Below is a small trained network, with its code and all its weights. Each question gives an input and a target symbol and asks what happens when units are switched off, that is, made to give their printed mean instead of their output.

import numpy as np


def w(rows, s, z=0):
    codes = np.array(rows[::2]) - 128.0
    scale = np.full(codes.shape[1], s)
    scale[-1] = z or s
    return codes * scale


def norm(h):
    return h / np.sqrt((h * h).mean(-1, keepdims=True) + 1e-5)


def f(y):
    return y / 2 * (1 + np.tanh(0.7978845608 * (y + 0.044715 * y**3)))


def softmax(a):
    e = np.exp(a - a.max(-1, keepdims=True))
    return e / e.sum(-1, keepdims=True)


def log_softmax(a):
    a = a - a.max(-1, keepdims=True)
    return a - np.log(np.exp(a).sum(-1, keepdims=True))


def net(x, mask):
    ids = ['γλπτψω'.index(c) for c in x.split()]
    T = len(ids)
    res = E[ids] + P[:T]
    u = 0
    for l in range(3):
        q, k, v = (norm(res) @ M[l].T for M in (Q, K, V))
        z = softmax(np.where(np.tri(T) > 0, q @ k.T / 4**0.5, -1e9)) @ v
        res = res + np.where(mask[u], z, O[l][:, -1]) @ O[l][:, :-1]
        u += 1
        y = f(norm(res) @ A[l][:, :-1].T + A[l][:, -1])
        res = res + np.where(mask[u : u + 4], y, B[l][:, -1]) @ B[l][:, :-1]
        u += 4
    return log_softmax(norm(res)[-1] @ U[:, :-1].T + U[:, -1])


Q, K, V, O, A, B = {}, {}, {}, {}, {}, {}
E = w([
[1,79,124,191,110,134,137,72],'γ',
[133,146,85,121,185,173,237,137],'λ',
[19,210,191,121,91,123,80,48],'π',
[62,104,214,136,191,150,151,61],'τ',
[120,152,130,130,203,107,119,96],'ψ',
[87,242,199,57,15,147,199,86],'ω',
],0.0071)
P = w([
[151,91,150,71,91,59,100,234],'0',
[126,222,123,126,145,107,192,180],'1',
[202,112,83,69,96,158,99,88],'2',
[247,176,86,211,120,212,29,145],'3',
[173,163,110,207,147,48,163,159],'4',
[53,58,131,178,91,153,168,85],'5',
[153,100,102,3,127,62,127,134],'6',
[208,161,136,202,125,71,156,144],'7',
[44,120,123,121,76,176,158,102],'8',
[70,195,37,185,219,235,9,99],'9',
],0.0065)
Q[0] = w([
[130,172,113,184,143,254,65,143],'L0H0',
[122,169,173,198,142,150,123,186],'L0H0',
[131,109,154,54,119,137,157,127],'L0H0',
[127,128,141,199,94,122,159,104],'L0H0',
],0.0088)
K[0] = w([
[89,83,100,1,130,44,143,103],'L0H0',
[64,123,139,105,121,85,176,181],'L0H0',
[122,153,134,188,95,167,73,143],'L0H0',
[85,99,155,165,95,95,151,114],'L0H0',
],0.0099)
V[0] = w([
[191,174,107,50,210,125,54,115],'L0H0',
[108,212,245,178,98,141,52,79],'L0H0',
[171,180,137,102,167,210,169,125],'L0H0',
[185,253,131,125,140,69,123,132],'L0H0',
],0.0053)
O[0] = w([
[128,102,235,157,58,248,139,176,20],'L0H0',
[93,128,99,217,184,141,60,48,255],'L0H0',
[20,185,97,104,225,144,190,65,100],'L0H0',
[88,198,254,102,100,104,141,70,86],'L0H0',
],0.0051,0.0021)
A[0] = w([
[114,144,53,242,127,29,99,119,134],'L0N0',
[103,247,197,146,128,154,68,92,170],'L0N1',
[98,211,138,105,86,123,221,77,125],'L0N2',
[122,2,162,116,254,117,124,162,1],'L0N3',
],0.0039,0.0008)
B[0] = w([
[160,255,210,85,211,210,236,170,251],'L0N0',
[151,92,14,130,176,178,243,247,239],'L0N1',
[127,110,54,175,246,101,80,75,219],'L0N2',
[67,92,15,43,171,177,69,124,171],'L0N3',
],0.0041,0.0027)
Q[1] = w([
[102,209,147,202,145,77,130,254],'L1H0',
[36,65,90,39,52,188,143,134],'L1H0',
[147,105,163,231,118,160,161,171],'L1H0',
[108,20,127,98,141,146,46,85],'L1H0',
],0.005)
K[1] = w([
[80,130,179,60,63,70,30,165],'L1H0',
[205,126,60,240,185,205,179,3],'L1H0',
[92,64,71,78,78,53,158,140],'L1H0',
[150,175,123,196,182,144,195,89],'L1H0',
],0.0049)
V[1] = w([
[66,79,188,103,120,2,13,89],'L1H0',
[145,162,236,211,136,115,112,208],'L1H0',
[25,207,35,237,76,112,184,210],'L1H0',
[27,59,62,95,223,161,70,72],'L1H0',
],0.004)
O[1] = w([
[192,128,135,115,187,146,69,37,131],'L1H0',
[164,98,101,113,18,85,29,223,69],'L1H0',
[115,167,135,202,81,45,99,218,166],'L1H0',
[78,170,120,117,172,3,211,145,250],'L1H0',
],0.0065,0.0027)
A[1] = w([
[158,220,100,173,155,65,207,160,3],'L1N0',
[183,206,129,175,176,65,34,106,44],'L1N1',
[109,169,190,98,236,68,196,151,183],'L1N2',
[118,226,57,79,108,253,155,183,199],'L1N3',
],0.0039,0.0012)
B[1] = w([
[65,152,221,87,91,222,62,189,194],'L1N0',
[86,56,74,127,56,46,181,163,153],'L1N1',
[134,149,173,163,33,254,99,245,253],'L1N2',
[76,60,132,93,219,91,134,122,175],'L1N3',
],0.0053,0.0046)
Q[2] = w([
[254,163,91,167,127,110,41,177],'L2H0',
[191,196,194,158,176,153,140,122],'L2H0',
[143,82,83,109,175,123,92,46],'L2H0',
[99,135,170,108,155,71,192,168],'L2H0',
],0.0068)
K[2] = w([
[91,28,134,25,79,71,35,171],'L2H0',
[154,3,22,112,199,100,153,123],'L2H0',
[83,164,123,22,75,160,123,17],'L2H0',
[109,163,68,168,179,201,245,166],'L2H0',
],0.0052)
V[2] = w([
[76,255,183,91,100,131,136,99],'L2H0',
[101,170,91,105,28,108,147,51],'L2H0',
[228,154,133,73,33,81,195,113],'L2H0',
[130,133,206,97,54,140,136,101],'L2H0',
],0.0042)
O[2] = w([
[204,137,174,209,198,111,81,141,194],'L2H0',
[100,216,123,110,180,99,151,150,54],'L2H0',
[82,237,158,139,172,156,254,167,2],'L2H0',
[93,37,167,174,227,138,75,138,70],'L2H0',
],0.0062,0.0033)
A[2] = w([
[168,83,76,82,129,203,103,3,4],'L2N0',
[98,46,148,175,195,26,123,202,126],'L2N1',
[121,187,107,99,124,87,158,130,173],'L2N2',
[146,92,132,130,105,145,133,181,114],'L2N3',
],0.0052,0.0033)
B[2] = w([
[2,83,90,73,139,194,92,152,158],'L2N0',
[126,136,75,83,84,111,176,132,255],'L2N1',
[105,58,79,114,171,92,174,91,177],'L2N2',
[116,151,104,92,101,111,127,204,134],'L2N3',
],0.0091,0.0016)
U = w([
[166,116,13,106,92,2,144,167,208],'γ',
[101,126,140,74,53,123,250,203,9],'λ',
[176,168,138,191,84,72,30,122,221],'π',
[71,75,45,102,131,153,92,99,81],'τ',
[132,92,238,142,55,115,126,210,141],'ψ',
[126,171,140,140,208,55,176,82,166],'ω',
],0.0066,0.0013)

Each question gives the input, a string of symbols that net reads in full, and the target symbol t.
The units are the heads (4 rows each of Q, K, V and O) and the neurons (one row each of A and B). Each row of codes is followed by its name. A weight is (code - 128) times the scale printed after its matrix; where a second scale follows, it is the last column's (O, A, B and U).
mask holds one flag per unit, layer by layer, with each layer's heads first. A switched-off unit (its flag False) gives its mean, the last column of its rows in O or B, instead of its output. The means were averaged over made-up inputs and are rounded, as every weight is.
A unit's drop is (log p(t) with every unit on - log p(t) with that unit switched off) / (log p(t) with every unit on - log p(t) with every unit switched off).
unit that matters most: the unit with the biggest drop
k most important neurons: the k neurons with the biggest drops, biggest first
top k neurons in layer l: the k neurons of layer l with the biggest drops, biggest first
drop when u is switched off: that unit's drop, to one decimal
input λ τ ψ π γ λ τ γ, target ψ: most important neuron => [L0N0]
input γ ω λ γ π τ ω γ, target λ: 2 most important neurons => [L0N0, L1N0]
input ω γ ψ τ, target ω: 2 most important neurons => [L1N2, L0N0]
input τ τ γ τ λ, target ω: 2 most important neurons => [L0N3, L0N1]
input γ γ τ π τ, target λ: 2 most important neurons => [L1N2, L0N0]
input ω γ ω τ τ π γ λ, target π: 2 most important neurons => [L0N1, L1N0]
input τ γ τ π, target τ: 2 most important neurons => [L0N1, L2N0]
input τ λ γ ω, target τ: top 2 neurons in layer 0 => [L0N1, L0N0]
input ψ τ τ ψ ω τ τ, target ψ: 2 most important neurons => [L0N1, L1N2]
input τ τ λ ψ, target τ: 2 most important neurons => [L2N0, L0N1]
input ψ τ λ ω ψ, target τ: 2 most important neurons => [L1N2, L2N0]
input τ γ τ γ τ τ ω ω, target ω: top 2 neurons in layer 0 => [L0N3, L0N2]
input λ τ π γ λ, target ψ: 2 most important neurons => [L1N0, L0N1]
input γ τ τ γ γ ψ, target ψ: unit that matters most => L0N0
input ω γ τ γ γ λ ω ω, target π: 4 most important neurons => [L1N0, L0N0, L0N1, L2N1]
input τ γ ω, target ω: top 2 neurons in layer 2 => [L2N2, L2N1]
input τ π τ τ π γ, target γ: 2 most important neurons => [L2N1, L1N2]
input τ ω γ τ, target τ: 2 most important neurons => [L2N0, L0N1]
input τ ω τ γ γ π, target π: top 2 neurons in layer 0 => [L0N3, L0N0]
input γ γ τ τ λ, target λ: top neuron in layer 0 => [L0N0]
input ψ ψ λ τ λ τ γ γ, target τ: top 2 neurons in layer 0 => [L0N0, L0N1]
input τ ψ γ γ π, target ω: 3 most important neurons => [L0N3, L0N1, L2N2]
input γ γ γ τ γ ω γ ω γ π, target γ: top 3 neurons in layer 1 => [L1N2, L1N1, L1N3]
input γ π ω λ γ ω ψ ψ γ ω, target ψ: top 2 neurons in layer 1 => [L1N3, L1N0]
input τ λ ω ω ω λ, target ω: top 2 neurons in layer 0 => [L0N2, L0N0]
input τ γ γ τ γ τ, target γ: top 2 neurons in layer 0 => [L0N3, L0N0]
input λ ω τ τ ψ τ ψ λ ω γ, target ψ: unit that matters most => L0H0
input ω τ τ π τ λ γ τ, target π: drop when L0N0 is switched off => 0.2
input ω λ ψ, target ψ: drop when L0H0 is switched off => 0.1
